Here is a tiny trained network, its code and every weight. The questions are about switching its units off for an input and a target symbol, where a switched-off unit gives its printed mean instead of its output.

import numpy as np


def w(rows, s, z=0):
    codes = np.array(rows[::2]) - 128.0
    scale = np.full(codes.shape[1], s)
    scale[-1] = z or s
    return codes * scale


def norm(h):
    return h / np.sqrt((h * h).mean(-1, keepdims=True) + 1e-5)


def f(y):
    return np.maximum(y, 0)


def softmax(a):
    e = np.exp(a - a.max(-1, keepdims=True))
    return e / e.sum(-1, keepdims=True)


def log_softmax(a):
    a = a - a.max(-1, keepdims=True)
    return a - np.log(np.exp(a).sum(-1, keepdims=True))


def net(x, mask):
    ids = ['ΓΘΞΠΨβδεζ'.index(c) for c in x.split()]
    T = len(ids)
    res = E[ids] + P[:T]
    u = 0
    for l in range(2):
        r = norm(res)
        for j in range(2):
            rows = slice(3 * j, 3 * j + 3)
            q, k, v = (r @ M[l][rows].T for M in (Q, K, V))
            z = softmax(np.where(np.tri(T) > 0, q @ k.T / 3**0.5, -1e9)) @ v
            o = O[l][rows]
            res = res + np.where(mask[u + j], z, o[:, -1]) @ o[:, :-1]
        u += 2
        y = f(norm(res) @ A[l][:, :-1].T + A[l][:, -1])
        res = res + np.where(mask[u : u + 4], y, B[l][:, -1]) @ B[l][:, :-1]
        u += 4
    return log_softmax(norm(res)[-1] @ U[:, :-1].T + U[:, -1])


Q, K, V, O, A, B = {}, {}, {}, {}, {}, {}
E = w([
[139,196,95,110,58,93,150,179],'Γ',
[189,167,97,136,141,199,63,183],'Θ',
[60,218,62,112,137,124,129,154],'Ξ',
[152,68,123,66,81,129,198,227],'Π',
[195,140,125,121,86,67,89,88],'Ψ',
[136,114,102,35,122,170,79,46],'β',
[99,165,168,215,95,207,154,125],'δ',
[172,93,87,164,254,129,41,49],'ε',
[138,132,174,95,194,89,98,203],'ζ',
],0.019)
P = w([
[90,107,86,207,74,88,9,154],'0',
[131,135,114,140,92,126,54,149],'1',
[140,161,129,135,104,146,78,139],'2',
[151,161,124,126,133,154,102,134],'3',
[142,177,169,118,129,161,128,118],'4',
[165,166,119,121,163,172,148,115],'5',
[148,196,207,107,143,174,180,83],'6',
[213,220,115,111,157,199,181,142],'7',
],0.016)
Q[0] = w([
[128,69,58,118,170,136,114,153],'0.h1',
[179,155,179,109,166,104,136,129],'0.h1',
[247,194,101,144,129,175,106,142],'0.h1',
[139,146,86,56,116,142,149,123],'0.h2',
[74,28,118,146,65,52,159,60],'0.h2',
[112,187,92,135,133,48,167,102],'0.h2',
],0.012)
K[0] = w([
[94,138,182,152,56,80,109,115],'0.h1',
[157,154,76,151,142,158,218,93],'0.h1',
[119,156,186,83,197,148,229,108],'0.h1',
[185,179,178,169,176,145,131,147],'0.h2',
[66,100,120,160,98,125,2,196],'0.h2',
[158,56,165,131,122,186,98,150],'0.h2',
],0.012)
V[0] = w([
[30,73,174,156,159,93,188,133],'0.h1',
[140,114,220,170,127,90,118,168],'0.h1',
[228,62,142,126,65,165,186,116],'0.h1',
[90,192,92,134,71,5,128,82],'0.h2',
[7,76,71,87,100,150,130,163],'0.h2',
[145,66,133,176,52,88,117,87],'0.h2',
],0.011)
O[0] = w([
[93,125,140,99,147,105,171,120,7],'0.h1',
[107,151,254,158,122,78,156,137,118],'0.h1',
[76,17,109,162,76,130,147,139,73],'0.h1',
[147,154,101,146,128,74,140,76,156],'0.h2',
[135,129,81,94,154,124,215,145,78],'0.h2',
[37,129,141,127,94,93,116,92,93],'0.h2',
],0.017,0.011)
A[0] = w([
[143,105,140,84,122,116,79,141,254],'0.n1',
[146,108,120,104,116,130,153,147,98],'0.n2',
[78,132,129,164,128,150,95,144,189],'0.n3',
[128,78,110,205,254,118,119,68,81],'0.n4',
],0.016,0.0058)
B[0] = w([
[132,68,141,158,57,76,142,102,255],'0.n1',
[179,133,47,121,177,90,92,148,139],'0.n2',
[83,175,110,103,53,92,169,141,192],'0.n3',
[8,129,138,136,175,147,123,178,154],'0.n4',
],0.015,0.0092)
Q[1] = w([
[124,123,162,120,78,64,62,233],'1.h1',
[34,79,148,89,175,98,115,80],'1.h1',
[129,74,192,12,123,127,147,46],'1.h1',
[110,52,129,156,90,134,52,154],'1.h2',
[140,86,147,149,173,202,66,234],'1.h2',
[202,161,112,117,122,87,37,173],'1.h2',
],0.011)
K[1] = w([
[70,97,196,229,105,251,180,15],'1.h1',
[89,213,103,73,27,71,96,167],'1.h1',
[53,222,80,165,134,95,127,216],'1.h1',
[163,112,198,165,39,237,212,118],'1.h2',
[208,97,186,59,135,215,192,100],'1.h2',
[162,222,127,103,79,254,149,69],'1.h2',
],0.0082)
V[1] = w([
[97,40,172,51,211,158,76,20],'1.h1',
[169,79,122,151,181,21,89,255],'1.h1',
[207,107,163,66,40,119,151,90],'1.h1',
[58,194,151,129,134,204,109,187],'1.h2',
[138,64,138,94,108,111,116,217],'1.h2',
[166,196,123,177,90,102,127,142],'1.h2',
],0.0099)
O[1] = w([
[70,84,117,103,157,109,63,67,20],'1.h1',
[100,172,97,116,112,15,122,211,142],'1.h1',
[249,89,106,80,20,90,129,79,160],'1.h1',
[123,195,108,133,155,174,172,67,133],'1.h2',
[123,131,103,155,150,89,101,155,98],'1.h2',
[108,94,107,199,143,152,156,157,252],'1.h2',
],0.013,0.011)
A[1] = w([
[116,229,254,87,112,85,115,231,155],'1.n1',
[201,54,83,97,142,128,72,70,130],'1.n2',
[196,177,104,158,51,102,47,123,224],'1.n3',
[199,108,69,159,78,183,96,181,254],'1.n4',
],0.0082,0.0021)
B[1] = w([
[180,5,136,136,202,141,125,99,186],'1.n1',
[142,119,155,138,231,120,158,137,157],'1.n2',
[113,102,124,134,196,149,114,65,247],'1.n3',
[76,92,132,156,168,113,153,116,242],'1.n4',
],0.014)
U = w([
[94,110,88,199,162,91,206,90,238],'Γ',
[165,115,94,177,81,187,82,181,134],'Θ',
[138,185,71,76,136,145,142,125,147],'Ξ',
[70,62,85,83,105,114,200,165,149],'Π',
[103,130,140,147,59,95,98,74,53],'Ψ',
[79,32,65,87,157,158,180,63,3],'β',
[67,111,169,141,114,182,255,99,42],'δ',
[33,119,119,140,161,147,98,150,73],'ε',
[153,116,213,109,158,93,142,154,78],'ζ',
],0.01,0.0049)

Each question gives the input, a string of symbols that net reads in full, and the target symbol t.
The units are the heads (3 rows each of Q, K, V and O) and the neurons (one row each of A and B). Each row of codes is followed by its name. A weight is (code - 128) times the scale printed after its matrix; where a second scale follows, it is the last column's (O, A, B and U).
mask holds one flag per unit, layer by layer, with each layer's heads first. A switched-off unit (its flag False) gives its mean, the last column of its rows in O or B, instead of its output. The means were averaged over made-up inputs and are rounded, as every weight is.
A unit's drop is (log p(t) with every unit on - log p(t) with that unit switched off) / (log p(t) with every unit on - log p(t) with every unit switched off).
The circuit of an input: a set's keep is (log p(t) with only the set's units on - log p(t) with every unit switched off) / (log p(t) with every unit on - log p(t) with every unit switched off). Starting from all 12 units, units are removed one at a time, each time the one whose removal leaves the highest keep (on an exact tie, the one counted first), for as long as the keep stays at least 0.8.
circuit, biggest first: the units of the circuit, biggest drop first
unit that matters most: the unit with the biggest drop
top k neurons: the k neurons with the biggest drops, biggest first
drop of u: that unit's drop, to one decimal
input Π Ψ Γ ζ ε Ξ, target ε: unit that matters most : 0.h2
input Θ Γ ζ δ ζ, target δ: circuit, biggest first : (1.h2, 1.h1)
input Ξ Ξ Θ, target Ξ: circuit, biggest first : (0.h1, 0.h2)
input Ξ δ Γ Γ Ξ ζ Π Γ, target Π: circuit, biggest first : (0.h1, 0.h2)
input δ ε δ Θ Ξ ε ε Θ, target ε: circuit, biggest first : (1.h1, 0.n4)
input Ψ δ Π Ξ Γ Ψ δ Γ, target δ: circuit, biggest first : (0.h1, 1.h1)
input δ ε ζ Γ Θ Γ δ, target Θ: circuit, biggest first : (0.h2, 0.h1)
input Ψ Ξ β δ ζ, target δ: circuit, biggest first : (1.h1, 1.h2, 0.n1)
input ε β Π δ, target δ: top 2 neurons : (0.n4, 1.n1)
input ε Ψ Γ β ζ Γ, target ζ: circuit, biggest first : (0.h1, 0.h2)
input Γ Ψ Θ, target Ψ: top 2 neurons : (0.n3, 1.n1)
input Ψ ζ Θ Θ β Θ β ε, target β: circuit, biggest first : (1.h1, 0.n4)
input ε δ δ Ξ Γ β Γ, target β: circuit, biggest first : (1.h1, 0.h1)
input ε ε Ξ, target ε: unit that matters most : 1.h1
input δ Ψ Ψ δ β Γ ε ζ, target ε: top 2 neurons : (0.n4, 0.n3)
input Θ Γ Ψ, target Ψ: top 2 neurons : (1.n1, 0.n1)
input Θ δ Γ Θ, target Γ: top 3 neurons : (1.n4, 1.n3, 0.n3)
input Θ Π Ξ Γ ζ Ξ Ξ, target Ξ: drop of 1.n2 : 0.0
input Π Γ δ δ, target δ: drop of 0.h2 : 0.5
input Ψ Γ Ξ Ξ Γ, target Ξ: unit that matters most : 0.h1
